Here is a tiny trained network, its code and every weight. The questions are about switching its units off for an input and a class, where a switched-off unit gives its printed mean instead of its output.

import numpy as np


def w(rows, s, z=0):
    codes = np.array(rows[::2]) - 128.0
    scale = np.full(codes.shape[1], s)
    scale[-1] = z or s
    return codes * scale


def f(y):
    return y / 2 * (1 + np.tanh(0.7978845608 * (y + 0.044715 * y**3)))


def log_softmax(a):
    a = a - a.max(-1, keepdims=True)
    return a - np.log(np.exp(a).sum(-1, keepdims=True))


def net(x, mask):
    res = np.array(x, float).reshape(1, 7) / 4 @ E
    y = f(res @ A[0][:, :-1].T + A[0][:, -1])
    res = res + np.where(mask, y, B[0][:, -1]) @ B[0][:, :-1]
    return log_softmax(res[-1] @ U[:, :-1].T + U[:, -1])


A, B = {}, {}
E = w([
[201,163,181,10,144],'x0',
[183,109,107,125,1],'x1',
[241,161,62,182,194],'x2',
[145,216,220,167,128],'x3',
[126,114,135,125,127],'x4',
[128,133,126,129,129],'x5',
[127,126,133,127,130],'x6',
],0.0077)
A[0] = w([
[217,77,88,155,142,67],'N0',
[149,132,50,83,134,253],'N1',
[109,180,216,175,98,177],'N2',
[199,141,95,141,151,53],'N3',
[141,227,159,51,133,50],'N4',
[140,89,109,40,142,52],'N5',
[176,193,206,172,111,193],'N6',
[87,156,104,96,103,229],'N7',
[52,133,118,87,179,247],'N8',
[113,93,153,108,93,155],'N9',
[128,111,167,142,201,98],'N10',
[147,113,137,79,147,31],'N11',
[126,122,56,45,133,110],'N12',
[92,135,169,69,124,172],'N13',
[143,160,109,127,115,126],'N14',
[165,154,145,74,122,28],'N15',
[96,94,135,183,118,45],'N16',
[155,138,95,146,10,121],'N17',
[79,124,160,108,85,47],'N18',
[147,138,141,51,134,30],'N19',
[88,77,124,144,113,50],'N20',
[107,137,168,115,124,198],'N21',
[189,97,166,139,49,64],'N22',
[99,130,140,110,156,110],'N23',
[74,85,194,53,102,47],'N24',
],0.014,0.0046)
B[0] = w([
[116,162,177,152,125,205],'N0',
[194,91,144,101,180,227],'N1',
[162,57,55,119,128,238],'N2',
[106,115,248,238,216,187],'N3',
[115,116,86,154,103,227],'N4',
[91,76,73,160,139,183],'N5',
[161,44,82,98,143,254],'N6',
[184,84,189,121,112,178],'N7',
[159,170,106,38,122,237],'N8',
[147,89,138,133,235,170],'N9',
[75,146,133,58,141,178],'N10',
[23,94,105,197,1,148],'N11',
[172,84,80,162,117,195],'N12',
[169,148,142,161,110,214],'N13',
[54,65,172,67,157,139],'N14',
[19,144,86,195,55,170],'N15',
[105,169,103,204,71,159],'N16',
[67,182,132,35,149,208],'N17',
[129,142,193,165,157,168],'N18',
[20,202,68,216,70,179],'N19',
[100,70,119,164,121,156],'N20',
[191,108,118,156,152,185],'N21',
[66,156,139,79,156,175],'N22',
[103,114,141,115,107,151],'N23',
[117,83,219,160,125,220],'N24',
],0.0066,0.0086)
U = w([
[34,164,49,249,84,92],'0',
[148,124,107,130,134,239],'1',
[139,130,115,127,135,241],'2',
[160,81,65,136,131,54],'3',
[122,148,188,182,160,2],'4',
[70,202,127,62,155,71],'5',
[145,145,100,141,117,193],'6',
],0.012,0.0044)

Each question gives the input, the list of numbers given to net, and the class t.
The units are the neurons (one row each of A and B). Each row of codes is followed by its name. A weight is (code - 128) times the scale printed after its matrix; where a second scale follows, it is the last column's (A, B and U).
mask holds one flag per neuron, in row order. A switched-off neuron (its flag False) gives its mean, the last column of its row in B, instead of its output. The means were averaged over made-up inputs and are rounded, as every weight is.
A unit's drop is (log p(t) with every unit on - log p(t) with that unit switched off) / (log p(t) with every unit on - log p(t) with every unit switched off).
The circuit of an input: a set's keep is (log p(t) with only the set's units on - log p(t) with every unit switched off) / (log p(t) with every unit on - log p(t) with every unit switched off). Starting from the 12 units with the biggest drops (on a tie, the unit counted first), units are removed one at a time, each time the one whose removal leaves the highest keep (on an exact tie, the one counted first), for as long as the keep stays at least 0.8.
circuit, biggest first: the units of the circuit, biggest drop first
unit that matters most: the unit with the biggest drop
k most important neurons: the k neurons with the biggest drops, biggest first
drop of u: that unit's drop, to one decimal
input [4,-7,-7,8,-7,-6,-3], class 3: unit that matters most -> N2
input [1,2,-4,8,-2,-2,7], class 3: circuit, biggest first -> [N2; N6]
input [1,8,4,1,-2,-1,5], class 5: circuit, biggest first -> [N17; N22]
input [-6,7,5,6,4,6,-4], class 5: circuit, biggest first -> [N17; N22]
input [3,8,-2,-2,4,0,4], class 5: 2 most important neurons -> [N17; N22]
input [8,-7,7,-7,-7,1,-8], class 0: 2 most important neurons -> [N19; N11]
input [7,7,-3,5,-4,7,0], class 0: circuit, biggest first -> [N15; N19]
input [8,-6,-3,-6,5,-1,-6], class 0: circuit, biggest first -> [N19; N11]
input [4,1,2,8,-6,-6,2], class 3: circuit, biggest first -> [N6; N2]
input [-4,6,7,0,1,6,2], class 4: circuit, biggest first -> [N3; N0; N2]
input [1,6,-8,-1,6,5,-4], class 4: circuit, biggest first -> [N24; N18]
input [0,2,-7,-5,-2,6,-6], class 4: circuit, biggest first -> [N24; N18]
input [-5,8,8,-7,1,8,2], class 4: circuit, biggest first -> [N3; N0; N1]
input [1,-7,5,4,6,-5,-1], class 5: 2 most important neurons -> [N10; N12]
input [-6,-8,-3,2,-5,-7,7], class 5: unit that matters most -> N8
input [1,6,0,8,-5,-5,-3], class 3: 2 most important neurons -> [N6; N2]
input [5,0,8,-6,3,5,1], class 4: 2 most important neurons -> [N3; N0]
input [8,-1,4,7,7,2,5], class 0: circuit, biggest first -> [N15; N19]
input [-1,6,-8,1,-1,-4,-5], class 4: 2 most important neurons -> [N24; N18]
input [4,-8,2,3,-3,-3,5], class 5: circuit, biggest first -> [N10]
input [-3,-7,-7,-2,2,-6,-3], class 4: 4 most important neurons -> [N24; N18; N17; N6]
input [8,6,-6,4,6,4,-7], class 0: 2 most important neurons -> [N19; N15]
input [8,-5,-8,-4,7,-7,4], class 0: 3 most important neurons -> [N19; N11; N5]
input [-6,8,7,1,-6,-5,1], class 5: drop of N17 -> 0.5
input [3,-7,-2,8,7,-6,4], class 3: drop of N2 -> 0.4
input [3,7,-3,1,3,7,-1], class 5: drop of N22 -> 0.3
input [7,4,-2,-5,1,-3,2], class 0: drop of N19 -> 0.4
